Below are the code and all the weights of a small trained network. Each question names an input and a target symbol and asks about switching units off, where a switched-off unit gives its printed mean instead of its output.

import numpy as np


def w(rows, s, z=0):
    codes = np.array(rows[::2]) - 128.0
    scale = np.full(codes.shape[1], s)
    scale[-1] = z or s
    return codes * scale


def f(y):
    return np.maximum(y, 0)


def softmax(a):
    e = np.exp(a - a.max(-1, keepdims=True))
    return e / e.sum(-1, keepdims=True)


def log_softmax(a):
    a = a - a.max(-1, keepdims=True)
    return a - np.log(np.exp(a).sum(-1, keepdims=True))


def net(x, mask):
    ids = ['ΓΔΘαβεηλμξπτψ'.index(c) for c in x.split()]
    T = len(ids)
    res = E[ids] + P[:T]
    u = 0
    for l in range(2):
        r = res
        for j in range(3):
            rows = slice(3 * j, 3 * j + 3)
            q, k, v = (r @ M[l][rows].T for M in (Q, K, V))
            z = softmax(np.where(np.tri(T) > 0, q @ k.T / 3**0.5, -1e9)) @ v
            o = O[l][rows]
            res = res + np.where(mask[u + j], z, o[:, -1]) @ o[:, :-1]
        u += 3
        y = f(res @ A[l][:, :-1].T + A[l][:, -1])
        res = res + np.where(mask[u : u + 12], y, B[l][:, -1]) @ B[l][:, :-1]
        u += 12
    return log_softmax(res[-1] @ U[:, :-1].T + U[:, -1])


Q, K, V, O, A, B = {}, {}, {}, {}, {}, {}
E = w([
[59,131,88,239,143,135,89,120],'Γ',
[114,104,60,133,114,234,141,131],'Δ',
[130,76,94,55,124,77,168,152],'Θ',
[192,160,211,101,161,231,118,163],'α',
[17,59,167,100,52,141,174,102],'β',
[94,105,99,116,233,116,98,82],'ε',
[218,116,96,106,108,166,60,94],'η',
[105,116,121,193,83,4,127,116],'λ',
[39,127,96,128,101,70,2,194],'μ',
[142,152,214,105,181,40,66,223],'ξ',
[226,167,117,150,25,133,75,195],'π',
[229,140,136,145,175,115,179,143],'τ',
[72,115,93,211,50,145,168,153],'ψ',
],0.0092)
P = w([
[189,32,107,31,112,101,64,88],'0',
[124,93,158,207,137,152,149,202],'1',
[84,219,47,43,112,146,181,154],'2',
[142,103,128,213,143,141,148,173],'3',
[68,240,59,36,123,154,195,162],'4',
[137,108,120,204,143,138,145,158],'5',
[47,254,69,25,135,154,219,170],'6',
[142,122,118,195,145,129,139,144],'7',
],0.0083)
Q[0] = w([
[46,154,129,85,128,121,156,150],'0.h0',
[132,99,158,125,102,152,41,125],'0.h0',
[145,27,191,168,141,142,41,122],'0.h0',
[155,52,111,136,97,142,59,145],'0.h1',
[118,194,103,95,116,128,167,131],'0.h1',
[159,74,107,117,89,104,46,147],'0.h1',
[166,52,176,207,122,125,147,79],'0.h2',
[150,47,180,159,144,120,139,90],'0.h2',
[161,254,120,74,182,164,119,162],'0.h2',
],0.01)
K[0] = w([
[144,104,77,77,102,146,66,95],'0.h0',
[76,192,135,119,97,147,170,146],'0.h0',
[105,244,116,156,137,130,167,172],'0.h0',
[115,147,156,178,151,131,194,178],'0.h1',
[140,122,128,133,77,143,83,111],'0.h1',
[91,150,156,176,153,116,164,212],'0.h1',
[90,192,141,248,120,116,194,156],'0.h2',
[98,182,116,180,144,117,181,153],'0.h2',
[172,129,136,91,157,155,53,158],'0.h2',
],0.013)
V[0] = w([
[106,130,157,2,133,166,89,73],'0.h0',
[4,139,208,100,55,189,164,217],'0.h0',
[193,78,154,184,136,153,180,224],'0.h0',
[93,69,230,117,96,103,71,135],'0.h1',
[68,124,167,214,182,153,219,221],'0.h1',
[180,46,181,118,82,145,55,109],'0.h1',
[150,223,144,234,61,42,90,242],'0.h2',
[95,180,232,135,155,214,35,125],'0.h2',
[151,130,195,51,233,160,149,87],'0.h2',
],0.0047)
O[0] = w([
[106,101,203,3,149,162,59,139,156],'0.h0',
[68,97,225,205,60,186,92,105,37],'0.h0',
[237,141,140,213,106,170,199,83,170],'0.h0',
[138,101,125,126,69,149,34,124,159],'0.h1',
[162,67,72,197,153,158,167,181,7],'0.h1',
[148,132,106,64,96,147,55,84,250],'0.h1',
[224,243,167,222,143,94,117,68,129],'0.h2',
[109,214,109,122,171,234,38,152,50],'0.h2',
[154,79,98,80,183,162,113,209,57],'0.h2',
],0.0049,0.0021)
A[0] = w([
[100,147,105,89,67,101,97,99,46],'0.n0',
[74,221,146,112,125,85,144,154,119],'0.n1',
[130,147,113,222,53,54,112,171,16],'0.n2',
[134,51,107,126,111,88,154,56,121],'0.n3',
[128,153,179,141,127,197,88,133,162],'0.n4',
[111,61,168,179,168,78,140,162,196],'0.n5',
[127,120,168,162,117,187,209,115,5],'0.n6',
[82,86,117,177,175,68,60,78,95],'0.n7',
[163,137,132,149,175,179,115,95,193],'0.n8',
[138,85,136,118,148,85,155,52,217],'0.n9',
[152,106,127,58,128,63,65,84,56],'0.n10',
[2,183,102,143,117,144,170,90,93],'0.n11',
],0.0084,0.0022)
B[0] = w([
[115,184,152,136,133,171,150,104,222],'0.n0',
[195,114,51,95,133,183,132,86,228],'0.n1',
[120,169,70,104,82,121,96,189,254],'0.n2',
[117,127,130,68,60,97,131,131,177],'0.n3',
[145,93,107,148,120,104,88,158,181],'0.n4',
[153,170,103,156,182,84,181,136,207],'0.n5',
[31,173,177,134,144,131,139,184,173],'0.n6',
[87,142,95,118,179,104,2,89,175],'0.n7',
[119,134,91,174,89,162,94,99,192],'0.n8',
[122,126,123,76,78,95,115,121,179],'0.n9',
[135,178,183,73,137,150,131,161,240],'0.n10',
[208,141,156,115,132,130,113,160,210],'0.n11',
],0.0089,0.0043)
Q[1] = w([
[146,53,129,171,126,78,123,123],'1.h0',
[124,55,144,234,120,104,130,152],'1.h0',
[98,131,169,96,90,136,205,151],'1.h0',
[194,137,103,84,87,172,55,168],'1.h1',
[124,180,70,93,151,166,181,108],'1.h1',
[150,137,155,146,127,117,99,199],'1.h1',
[116,193,148,2,76,215,118,84],'1.h2',
[176,35,113,241,57,169,130,53],'1.h2',
[177,152,232,170,202,158,173,165],'1.h2',
],0.0068)
K[1] = w([
[161,154,52,164,178,97,217,174],'1.h0',
[140,149,110,139,184,144,222,139],'1.h0',
[154,115,185,104,90,95,136,183],'1.h0',
[210,129,110,137,102,161,111,133],'1.h1',
[224,156,153,92,144,173,157,63],'1.h1',
[139,71,131,142,124,138,96,155],'1.h1',
[112,94,189,68,43,140,77,105],'1.h2',
[111,208,76,139,127,255,185,110],'1.h2',
[144,102,221,162,170,131,178,157],'1.h2',
],0.0089)
V[1] = w([
[61,164,184,80,148,178,138,117],'1.h0',
[138,46,104,118,91,189,146,156],'1.h0',
[226,141,156,123,62,163,175,210],'1.h0',
[130,139,208,83,99,72,71,119],'1.h1',
[124,112,190,100,140,166,91,67],'1.h1',
[101,151,140,124,190,102,111,115],'1.h1',
[111,164,245,110,129,42,133,111],'1.h2',
[154,129,120,76,151,89,102,203],'1.h2',
[192,146,185,143,254,142,74,194],'1.h2',
],0.0078)
O[1] = w([
[84,188,180,112,116,119,109,136,193],'1.h0',
[126,90,142,129,83,216,152,131,91],'1.h0',
[153,117,167,173,116,128,207,152,193],'1.h0',
[128,147,90,135,148,165,189,131,214],'1.h1',
[151,156,98,172,130,113,166,137,127],'1.h1',
[109,124,140,167,84,150,152,115,104],'1.h1',
[155,115,176,181,132,36,97,96,191],'1.h2',
[100,73,142,142,164,77,155,184,254],'1.h2',
[161,133,128,164,254,129,104,178,127],'1.h2',
],0.0093,0.0085)
A[1] = w([
[93,40,46,82,178,86,142,90,253],'1.n0',
[122,93,125,132,204,213,130,160,104],'1.n1',
[27,100,159,113,195,61,133,208,41],'1.n2',
[71,182,115,68,22,171,72,168,101],'1.n3',
[136,148,107,113,53,66,57,89,246],'1.n4',
[226,81,120,138,149,82,144,139,151],'1.n5',
[197,132,170,55,175,107,117,157,104],'1.n6',
[191,104,81,229,98,144,63,161,158],'1.n7',
[249,179,123,177,189,146,89,109,225],'1.n8',
[152,120,211,76,117,98,114,66,88],'1.n9',
[121,83,53,53,82,225,206,126,193],'1.n10',
[254,154,80,108,97,138,114,93,233],'1.n11',
],0.0067,0.0027)
B[1] = w([
[141,58,189,18,245,144,157,135,180],'1.n0',
[74,103,120,165,80,155,139,33,186],'1.n1',
[110,54,140,194,17,129,58,147,248],'1.n2',
[203,131,195,152,254,181,98,126,220],'1.n3',
[73,90,74,122,159,181,169,85,230],'1.n4',
[224,116,100,136,146,93,116,99,211],'1.n5',
[94,121,36,239,128,190,137,163,230],'1.n6',
[81,181,196,26,101,97,71,170,233],'1.n7',
[157,157,177,153,81,154,86,27,254],'1.n8',
[73,162,77,250,92,140,130,111,188],'1.n9',
[223,130,100,146,65,151,51,211,205],'1.n10',
[140,66,101,73,78,150,131,1,194],'1.n11',
],0.0061,0.0078)
U = w([
[137,114,100,79,231,144,125,75,211],'Γ',
[202,170,172,33,118,108,91,180,109],'Δ',
[83,51,211,142,57,87,173,116,157],'Θ',
[92,85,26,204,121,202,170,133,111],'α',
[104,136,254,127,126,156,118,66,159],'β',
[77,65,128,91,134,97,82,171,86],'ε',
[101,232,123,129,165,89,199,205,127],'η',
[88,108,21,137,73,70,136,78,136],'λ',
[96,218,49,149,99,118,60,100,3],'μ',
[179,92,148,175,139,89,90,116,70],'ξ',
[205,198,123,145,139,108,185,53,150],'π',
[184,44,115,101,168,97,195,147,195],'τ',
[158,60,100,112,46,140,85,56,162],'ψ',
],0.0058,0.004)

Each question gives the input, a string of symbols that net reads in full, and the target symbol t.
The units are the heads (3 rows each of Q, K, V and O) and the neurons (one row each of A and B). Each row of codes is followed by its name. A weight is (code - 128) times the scale printed after its matrix; where a second scale follows, it is the last column's (O, A, B and U).
mask holds one flag per unit, layer by layer, with each layer's heads first. A switched-off unit (its flag False) gives its mean, the last column of its rows in O or B, instead of its output. The means were averaged over made-up inputs and are rounded, as every weight is.
A unit's drop is (log p(t) with every unit on - log p(t) with that unit switched off) / (log p(t) with every unit on - log p(t) with every unit switched off).
The circuit of an input: a set's keep is (log p(t) with only the set's units on - log p(t) with every unit switched off) / (log p(t) with every unit on - log p(t) with every unit switched off). Starting from the 12 units with the biggest drops (on a tie, the unit counted first), units are removed one at a time, each time the one whose removal leaves the highest keep (on an exact tie, the one counted first), for as long as the keep stays at least 0.8.
circuit, biggest first: the units of the circuit, biggest drop first
unit that matters most: the unit with the biggest drop
k most important neurons: the k neurons with the biggest drops, biggest first
k most important neurons of layer l: the k neurons of layer l with the biggest drops, biggest first
heads that matter: for each layer, one digit per head in row order, 1 if its drop is at least 0.15 and else 0, layers parted by /
input α ξ α π Δ, target α: circuit, biggest first -> [0.h2 1.h2 1.n1 1.h0]
input Γ π π, target Γ: unit that matters most -> 1.h0
input ψ α Θ η τ Δ Γ λ, target λ: heads that matter -> 001 / 001
input β ε ξ, target β: 2 most important neurons -> [1.n3 0.n10]
input ε ξ τ η, target ψ: circuit, biggest first -> [1.h0 1.n11 0.n6 1.n8]
input ξ η Γ Δ ε Γ Θ, target ξ: heads that matter -> 000 / 001
input π ξ Δ η μ τ λ, target π: 2 most important neurons of layer 0 -> [0.n1 0.n10]
input ε Γ η Δ π, target ε: heads that matter -> 101 / 101
input η λ τ ε α ψ, target η: 2 most important neurons -> [0.n2 0.n6]
input η η π π μ ε ξ, target η: heads that matter -> 111 / 110
input η π λ, target η: 2 most important neurons -> [0.n10 0.n0]
input η τ β ξ α, target η: 2 most important neurons -> [0.n10 0.n0]
input η η ξ ξ μ, target η: 2 most important neurons -> [0.n10 0.n0]
input Θ π Θ π Θ τ Δ, target Θ: 2 most important neurons -> [0.n10 0.n3]
input η Γ ε π, target Δ: 2 most important neurons -> [0.n2 1.n7]
input λ η Θ π Δ, target λ: 2 most important neurons of layer 0 -> [0.n10 0.n3]
input ψ ξ Θ β λ ξ λ, target ψ: heads that matter -> 000 / 001
input π μ ε ε π ξ π, target π: unit that matters most -> 0.h1
input η Θ η, target η: 2 most important neurons -> [0.n10 0.n0]
input Γ β ξ, target Γ: heads that matter -> 000 / 100
input α Δ μ, target α: heads that matter -> 001 / 001
input η η τ μ π μ η ε, target Γ: 2 most important neurons -> [1.n0 0.n7]
input η Θ η π α, target η: heads that matter -> 111 / 110
input ε η ξ, target ε: 2 most important neurons -> [1.n2 0.n10]
input η μ π π η Γ, target μ: heads that matter -> 101 / 001
input ε τ λ ε α ψ η, target ε: most important neuron of layer 1 -> [1.n2]
input Δ ε Θ Γ η ξ, target ξ: most important neuron of layer 0 -> [0.n5]
input Δ Δ Γ Γ π, target Δ: 2 most important neurons -> [1.n10 1.n3]
